Here is a tiny trained network, its code and every weight. The questions are about switching its units off for an input and a class, where a switched-off unit gives its printed mean instead of its output.

import numpy as np


def w(rows, s, z=0):
    codes = np.array(rows[::2]) - 128.0
    scale = np.full(codes.shape[1], s)
    scale[-1] = z or s
    return codes * scale


def f(y):
    return y / 2 * (1 + np.tanh(0.7978845608 * (y + 0.044715 * y**3)))


def log_softmax(a):
    a = a - a.max(-1, keepdims=True)
    return a - np.log(np.exp(a).sum(-1, keepdims=True))


def net(x, mask):
    res = np.array(x, float).reshape(1, 8) / 4 @ E
    y = f(res @ A[0][:, :-1].T + A[0][:, -1])
    res = res + np.where(mask, y, B[0][:, -1]) @ B[0][:, :-1]
    return log_softmax(res[-1] @ U[:, :-1].T + U[:, -1])


A, B = {}, {}
E = w([
[121,137,119,139,124,119,131,128,129,112,128],'x0',
[105,175,216,89,192,110,148,155,103,99,27],'x1',
[121,127,114,129,124,140,135,138,123,123,122],'x2',
[48,131,115,147,102,104,145,40,126,214,71],'x3',
[128,114,140,129,131,133,134,124,136,125,128],'x4',
[130,125,141,134,129,119,126,121,141,122,130],'x5',
[150,146,147,133,135,111,110,115,137,147,131],'x6',
[171,94,138,144,101,4,224,196,115,170,124],'x7',
],0.015)
A[0] = w([
[76,154,124,134,156,113,129,104,162,136,116,157],'N1',
[123,118,128,175,171,152,150,131,160,138,116,132],'N2',
[155,108,98,133,79,117,119,171,126,128,177,138],'N3',
[122,137,115,135,134,172,97,139,159,122,154,85],'N4',
[81,100,121,174,89,120,146,87,139,200,90,140],'N5',
[96,115,119,121,74,100,155,69,117,170,115,40],'N6',
[173,113,135,127,95,129,133,158,129,122,125,107],'N7',
[197,64,102,154,76,98,140,213,158,138,204,144],'N8',
[179,146,148,97,178,157,95,216,159,53,161,101],'N9',
[165,91,132,125,93,43,200,150,98,157,76,7],'N10',
[164,105,126,70,159,128,145,132,102,133,100,94],'N11',
[121,102,167,127,134,117,96,113,166,129,142,162],'N12',
[49,162,151,91,143,168,95,78,136,139,42,128],'N13',
[196,145,152,95,145,158,105,187,122,44,159,208],'N14',
[129,155,183,107,159,111,145,159,87,100,88,43],'N15',
[119,173,159,111,142,147,120,105,120,119,74,113],'N16',
[197,117,104,131,95,100,155,159,80,102,179,138],'N17',
[134,131,108,103,147,167,65,90,144,100,134,75],'N18',
[193,151,135,148,143,109,122,130,123,148,171,143],'N19',
[183,143,165,107,155,161,108,166,82,59,161,50],'N20',
[112,104,82,173,125,143,103,101,149,167,194,151],'N21',
[137,112,122,115,150,108,120,121,133,116,117,103],'N22',
[126,163,123,119,166,212,108,69,143,92,169,171],'N23',
[153,93,73,170,105,160,129,79,146,163,185,198],'N24',
[161,107,125,137,105,96,160,203,173,133,219,149],'N25',
[148,97,81,142,8,154,119,49,137,141,212,106],'N26',
[136,109,131,131,101,60,201,185,136,180,89,109],'N27',
[130,131,122,153,135,98,145,144,93,108,90,118],'N28',
[131,168,162,98,173,113,162,166,115,102,83,219],'N29',
[119,158,161,112,194,111,145,188,148,109,68,146],'N30',
[131,132,139,107,147,119,125,149,103,130,122,94],'N31',
[134,112,129,144,129,55,199,169,111,171,96,175],'N32',
],0.011,0.016)
B[0] = w([
[108,44,83,176,95,163,206,75,91,158,90,162],'N1',
[148,137,81,124,126,130,114,104,137,136,134,131],'N2',
[125,91,78,125,169,148,163,127,146,149,83,184],'N3',
[152,135,128,78,134,127,123,159,173,77,144,155],'N4',
[118,150,167,73,61,134,83,112,68,130,231,189],'N5',
[222,180,194,52,125,81,169,209,190,17,129,153],'N6',
[127,83,128,176,125,103,180,164,133,121,104,146],'N7',
[155,79,89,178,222,184,180,84,141,165,35,230],'N8',
[86,202,217,80,45,142,36,108,104,170,222,217],'N9',
[21,154,136,108,28,183,23,68,65,221,250,174],'N10',
[148,124,107,95,109,94,116,134,137,107,113,139],'N11',
[98,136,129,149,126,166,148,123,123,130,125,152],'N12',
[122,94,81,228,180,203,217,43,115,193,43,207],'N13',
[210,135,166,2,134,25,143,191,192,17,103,251],'N14',
[203,176,148,37,164,28,148,214,208,68,139,164],'N15',
[168,91,98,175,132,138,135,131,139,155,121,172],'N16',
[151,52,90,191,167,123,159,106,120,137,83,191],'N17',
[187,109,166,145,93,114,166,145,152,66,82,174],'N18',
[120,107,76,137,175,141,168,137,125,155,126,161],'N19',
[78,167,103,132,92,165,76,49,81,183,157,180],'N20',
[133,175,143,70,94,104,121,155,142,115,196,200],'N21',
[157,109,146,114,142,118,120,142,105,123,157,125],'N22',
[85,181,177,44,70,139,84,136,133,121,182,226],'N23',
[165,159,184,97,147,39,131,217,181,65,124,227],'N24',
[137,85,83,200,217,145,185,96,93,151,51,209],'N25',
[89,189,158,87,60,151,61,98,89,132,224,222],'N26',
[128,186,188,19,97,101,88,164,166,61,219,199],'N27',
[145,151,156,144,107,132,84,164,134,125,115,147],'N28',
[44,110,100,173,84,184,82,53,75,204,144,224],'N29',
[82,182,160,88,71,133,104,123,86,125,198,202],'N30',
[114,131,106,96,142,97,163,178,139,100,157,135],'N31',
[179,145,102,74,169,92,155,227,207,45,104,217],'N32',
],0.0072,0.024)
U = w([
[212,140,152,46,141,52,143,209,249,19,139,3],'0',
[31,156,152,82,40,164,68,61,66,174,207,228],'1',
[142,14,66,252,245,178,208,68,132,191,1,182],'2',
],0.0081,0.0029)

Each question gives the input, the list of numbers given to net, and the class t.
The units are the neurons (one row each of A and B). Each row of codes is followed by its name. A weight is (code - 128) times the scale printed after its matrix; where a second scale follows, it is the last column's (A, B and U).
mask holds one flag per neuron, in row order. A switched-off neuron (its flag False) gives its mean, the last column of its row in B, instead of its output. The means were averaged over made-up inputs and are rounded, as every weight is.
A unit's drop is (log p(t) with every unit on - log p(t) with that unit switched off) / (log p(t) with every unit on - log p(t) with every unit switched off).
most important unit: the unit with the biggest drop
top k neurons: the k neurons with the biggest drops, biggest first
drop of u: that unit's drop, to one decimal
input [-3,-3,-2,0,6,8,2,-5], class 0: most important unit	N29
input [-2,0,-2,4,0,1,-3,2], class 0: top 2 neurons	(N9, N29)
input [-7,0,6,-5,-5,8,-4,5], class 2: top 2 neurons	(N8, N25)
input [-1,-8,-3,7,-6,4,-2,5], class 0: top 2 neurons	(N6, N24)
input [3,3,-8,-7,-5,4,6,-7], class 1: top 2 neurons	(N9, N20)
input [0,0,-5,8,-3,-2,-6,6], class 0: top 2 neurons	(N32, N6)
input [-6,-5,-2,-3,-4,7,-4,1], class 2: top 3 neurons	(N8, N25, N27)
input [3,4,7,8,-1,-4,0,8], class 1: top 2 neurons	(N10, N14)
input [-7,0,0,8,-4,-8,-7,3], class 0: top 2 neurons	(N6, N32)
input [2,-1,3,6,-7,2,1,4], class 0: top 3 neurons	(N32, N6, N29)
input [-3,6,-1,3,6,0,-7,6], class 1: top 3 neurons	(N10, N29, N14)
input [-5,2,-2,-1,5,-7,6,0], class 1: top 3 neurons	(N24, N32, N8)
input [6,7,1,1,-6,3,2,1], class 1: top 2 neurons	(N29, N30)
input [8,1,0,-2,7,3,8,-4], class 1: top 2 neurons	(N32, N24)
input [-4,3,-8,2,2,-5,-8,-6], class 2: most important unit	N13
input [-5,-4,4,7,2,0,-5,8], class 0: drop of N6	0.5
input [-8,-6,-4,-8,-7,3,-1,7], class 2: drop of N8	0.3
input [5,-3,8,0,5,-6,5,6], class 2: drop of N8	0.4
input [0,5,-8,-4,1,-4,2,-8], class 1: drop of N21	0.0
input [7,-7,0,-2,3,6,-2,3], class 2: most important unit	N8
